Below is a small trained network, with its code and all its weights. Each question gives an input and a class and asks what happens when units are switched off, that is, made to give their printed mean instead of their output.

import numpy as np


def w(rows, s, z=0):
    codes = np.array(rows[::2]) - 128.0
    scale = np.full(codes.shape[1], s)
    scale[-1] = z or s
    return codes * scale


def f(y):
    return np.maximum(y, 0)


def log_softmax(a):
    a = a - a.max(-1, keepdims=True)
    return a - np.log(np.exp(a).sum(-1, keepdims=True))


def net(x, mask):
    res = np.array(x, float).reshape(1, 5) / 4 @ E
    y = f(res @ A[0][:, :-1].T + A[0][:, -1])
    res = res + np.where(mask, y, B[0][:, -1]) @ B[0][:, :-1]
    return log_softmax(res[-1] @ U[:, :-1].T + U[:, -1])


A, B = {}, {}
E = w([
[72,85,155,67,178,220,188,1,69,175,110,44],'x0',
[124,148,81,76,154,144,179,98,138,138,121,127],'x1',
[105,153,122,133,224,73,69,53,159,109,134,102],'x2',
[215,101,116,189,184,68,197,154,162,67,117,40],'x3',
[147,128,189,131,74,245,56,121,198,182,202,57],'x4',
],0.0092)
A[0] = w([
[160,22,182,125,139,149,193,102,89,100,131,109,194],'neuron 1',
[168,205,139,121,63,130,83,162,174,99,168,116,154],'neuron 2',
[121,138,148,157,123,76,166,176,111,95,89,105,62],'neuron 3',
[99,72,144,28,113,141,73,49,95,172,135,135,49],'neuron 4',
[70,132,119,167,112,110,137,98,53,109,43,178,157],'neuron 5',
[36,117,144,123,82,202,91,70,142,154,133,123,57],'neuron 6',
[132,136,199,179,112,123,204,160,106,110,169,171,127],'neuron 7',
[90,103,85,115,105,187,90,108,86,142,125,120,4],'neuron 8',
[144,167,114,162,80,177,151,162,59,102,148,155,140],'neuron 9',
[98,96,139,135,137,142,188,87,122,110,76,73,77],'neuron 10',
[118,203,157,79,86,112,110,82,103,142,113,254,134],'neuron 11',
[208,133,55,116,146,46,149,159,135,58,60,182,95],'neuron 12',
],0.0089,0.0026)
B[0] = w([
[113,169,118,153,103,54,16,89,162,149,55,157,196],'neuron 1',
[156,181,112,89,143,58,112,78,183,187,23,126,217],'neuron 2',
[149,105,111,127,187,151,165,130,51,105,142,130,184],'neuron 3',
[73,123,156,218,150,130,82,163,68,186,146,152,227],'neuron 4',
[241,192,88,148,78,84,138,127,255,199,184,169,199],'neuron 5',
[94,65,190,192,181,162,162,143,81,115,228,149,231],'neuron 6',
[120,111,49,173,108,56,148,145,109,151,109,142,174],'neuron 7',
[146,101,159,220,165,148,138,196,153,143,203,154,179],'neuron 8',
[158,106,128,191,126,156,172,104,123,172,75,155,182],'neuron 9',
[202,208,126,52,113,94,93,132,155,182,66,118,188],'neuron 10',
[230,105,103,141,158,100,144,3,211,143,25,79,216],'neuron 11',
[48,128,111,143,161,176,210,206,90,53,121,126,252],'neuron 12',
],0.0074,0.012)
U = w([
[230,150,109,151,116,44,155,130,149,149,101,70,204],'0',
[186,137,167,148,84,121,84,99,142,245,100,108,191],'1',
[82,88,168,168,130,165,200,253,16,131,184,118,4],'2',
],0.0061,0.0015)

Each question gives the input, the list of numbers given to net, and the class t.
The units are the neurons (one row each of A and B). Each row of codes is followed by its name. A weight is (code - 128) times the scale printed after its matrix; where a second scale follows, it is the last column's (A, B and U).
mask holds one flag per neuron, in row order. A switched-off neuron (its flag False) gives its mean, the last column of its row in B, instead of its output. The means were averaged over made-up inputs and are rounded, as every weight is.
A unit's drop is (log p(t) with every unit on - log p(t) with that unit switched off) / (log p(t) with every unit on - log p(t) with every unit switched off).
The circuit of an input: a set's keep is (log p(t) with only the set's units on - log p(t) with every unit switched off) / (log p(t) with every unit on - log p(t) with every unit switched off). Starting from all 12 units, units are removed one at a time, each time the one whose removal leaves the highest keep (on an exact tie, the one counted first), for as long as the keep stays at least 0.8.
units of the circuit, in order: the units of the circuit, biggest drop first
top k neurons: the k neurons with the biggest drops, biggest first
drop of u: that unit's drop, to one decimal
input [1,-4,7,-7,1], class 2: units of the circuit, in order	(neuron 6)
input [-6,3,4,2,0], class 2: top 2 neurons	(neuron 12; neuron 11)
input [4,-3,0,-1,6], class 2: top 2 neurons	(neuron 6; neuron 11)
input [6,4,-5,8,1], class 1: top 3 neurons	(neuron 1; neuron 12; neuron 11)
input [-6,-8,-5,-4,0], class 0: top 3 neurons	(neuron 4; neuron 7; neuron 11)
input [-2,2,4,1,-7], class 2: top 2 neurons	(neuron 12; neuron 2)
input [6,8,-5,-7,-8], class 1: top 2 neurons	(neuron 4; neuron 12)
input [0,-8,7,1,-3], class 2: drop of neuron 2	0.6
input [4,-1,-4,-7,6], class 2: drop of neuron 6	0.4
input [4,-7,2,-8,5], class 2: drop of neuron 6	0.4
